Below is a small trained network, with its code and all its weights. Each question gives an input and a class and asks what happens when units are switched off, that is, made to give their printed mean instead of their output.

import numpy as np


def w(rows, s, z=0):
    codes = np.array(rows[::2]) - 128.0
    scale = np.full(codes.shape[1], s)
    scale[-1] = z or s
    return codes * scale


def norm(h):
    return h / np.sqrt((h * h).mean(-1, keepdims=True) + 1e-5)


def f(y):
    return np.maximum(y, 0)


def log_softmax(a):
    a = a - a.max(-1, keepdims=True)
    return a - np.log(np.exp(a).sum(-1, keepdims=True))


def net(x, mask):
    res = np.array(x, float).reshape(1, 6) / 4 @ E
    u = 0
    for l in range(2):
        y = f(norm(res) @ A[l][:, :-1].T + A[l][:, -1])
        res = res + np.where(mask[u : u + 6], y, B[l][:, -1]) @ B[l][:, :-1]
        u += 6
    return log_softmax(norm(res)[-1] @ U[:, :-1].T + U[:, -1])


A, B = {}, {}
E = w([
[254,110,110,151,137,98,131,108,33,71,165,90],'x0',
[127,69,100,49,126,235,122,137,190,38,208,150],'x1',
[80,46,131,158,237,63,114,228,115,169,108,109],'x2',
[155,151,218,200,75,88,152,223,100,33,149,43],'x3',
[247,80,200,123,166,114,199,127,212,162,105,105],'x4',
[164,144,150,149,155,100,142,22,76,132,158,27],'x5',
],0.0085)
A[0] = w([
[95,123,147,178,177,69,161,247,168,151,116,87,103],'0.n1',
[142,76,148,66,120,141,128,111,183,192,135,188,249],'0.n2',
[192,188,164,151,26,170,168,199,128,61,108,137,102],'0.n3',
[63,161,53,107,81,217,147,39,148,38,141,200,2],'0.n4',
[83,131,47,110,107,158,168,15,3,176,157,110,104],'0.n5',
[215,157,134,102,129,161,116,26,58,89,174,77,70],'0.n6',
],0.0067,0.005)
B[0] = w([
[97,120,200,146,140,88,128,189,96,130,42,64,199],'0.n1',
[140,209,25,70,185,147,254,95,177,80,77,235,254],'0.n2',
[144,215,178,64,74,120,192,134,73,134,62,165,210],'0.n3',
[207,53,129,68,186,183,105,172,101,167,196,59,208],'0.n4',
[192,199,189,166,125,180,69,185,76,141,107,120,215],'0.n5',
[63,195,114,53,100,49,222,103,136,198,36,188,219],'0.n6',
],0.0082,0.0075)
A[1] = w([
[78,164,119,76,114,197,89,150,168,115,189,126,95],'1.n1',
[125,195,79,128,112,153,88,1,7,131,174,124,49],'1.n2',
[44,92,110,156,66,172,62,171,120,107,125,174,16],'1.n3',
[187,81,172,188,187,3,161,107,130,152,109,83,47],'1.n4',
[89,178,77,130,134,128,105,53,94,156,117,105,2],'1.n5',
[187,112,156,136,39,105,186,91,140,54,210,42,56],'1.n6',
],0.0095,0.0019)
B[1] = w([
[125,148,85,121,183,191,122,112,152,117,203,118,210],'1.n1',
[72,185,245,144,112,65,131,185,41,87,87,102,255],'1.n2',
[168,138,74,87,91,197,166,83,148,147,185,145,162],'1.n3',
[140,139,90,140,120,213,100,115,120,96,222,133,253],'1.n4',
[128,72,198,123,78,97,154,116,122,153,101,128,189],'1.n5',
[76,153,155,62,94,119,154,102,119,215,51,194,197],'1.n6',
],0.012,0.0064)
U = w([
[115,84,150,225,136,161,54,222,56,91,217,7,103],'0',
[155,57,119,157,109,32,51,24,180,134,155,124,1],'1',
[148,127,6,98,149,239,166,63,219,152,175,189,161],'2',
[100,205,200,140,80,110,170,152,96,145,65,140,211],'3',
],0.011,0.004)

Each question gives the input, the list of numbers given to net, and the class t.
The units are the neurons (one row each of A and B). Each row of codes is followed by its name. A weight is (code - 128) times the scale printed after its matrix; where a second scale follows, it is the last column's (A, B and U).
mask holds one flag per neuron, layer by layer. A switched-off neuron (its flag False) gives its mean, the last column of its row in B, instead of its output. The means were averaged over made-up inputs and are rounded, as every weight is.
A unit's drop is (log p(t) with every unit on - log p(t) with that unit switched off) / (log p(t) with every unit on - log p(t) with every unit switched off).
The circuit of an input: a set's keep is (log p(t) with only the set's units on - log p(t) with every unit switched off) / (log p(t) with every unit on - log p(t) with every unit switched off). Starting from all 12 units, units are removed one at a time, each time the one whose removal leaves the highest keep (on an exact tie, the one counted first), for as long as the keep stays at least 0.8.
circuit, biggest first: the units of the circuit, biggest drop first
most important unit: the unit with the biggest drop
k most important neurons: the k neurons with the biggest drops, biggest first
k most important neurons of layer l: the k neurons of layer l with the biggest drops, biggest first
drop of u: that unit's drop, to one decimal
input [3,-1,7,8,2,-6], class 0: circuit, biggest first	(1.n4, 0.n2)
input [8,4,6,2,-6,6], class 3: 4 most important neurons	(1.n2, 0.n1, 0.n6, 0.n4)
input [6,2,-8,-5,-7,2], class 3: 2 most important neurons	(0.n6, 1.n2)
input [5,6,3,3,-6,-4], class 2: most important unit	1.n3
input [-1,0,-3,-2,3,2], class 2: 2 most important neurons of layer 0	(0.n2, 0.n3)
input [1,6,-1,-5,-1,5], class 3: 2 most important neurons of layer 1	(1.n2, 1.n4)
input [2,1,5,5,0,-7], class 0: circuit, biggest first	(0.n2, 0.n6)
input [-4,6,5,3,-3,2], class 2: 2 most important neurons	(1.n3, 1.n2)
input [0,-2,1,-1,-1,-5], class 2: 4 most important neurons	(1.n2, 0.n3, 0.n6, 0.n5)
input [3,-7,6,-3,-7,0], class 0: 2 most important neurons of layer 1	(1.n6, 1.n4)
input [1,-2,-7,-2,6,-5], class 2: 2 most important neurons	(1.n2, 0.n2)
input [7,1,6,-8,3,7], class 3: 4 most important neurons	(1.n2, 0.n6, 0.n5, 0.n4)
input [7,-3,3,-1,-6,-1], class 0: 4 most important neurons of layer 0	(0.n2, 0.n3, 0.n6, 0.n5)
input [-5,0,-7,-5,3,8], class 3: circuit, biggest first	(1.n2)
input [8,2,-5,-8,3,1], class 3: drop of 1.n2	0.2
input [8,7,2,8,8,1], class 3: drop of 1.n6	1.2
input [-6,0,0,1,2,-5], class 2: drop of 1.n2	1.0
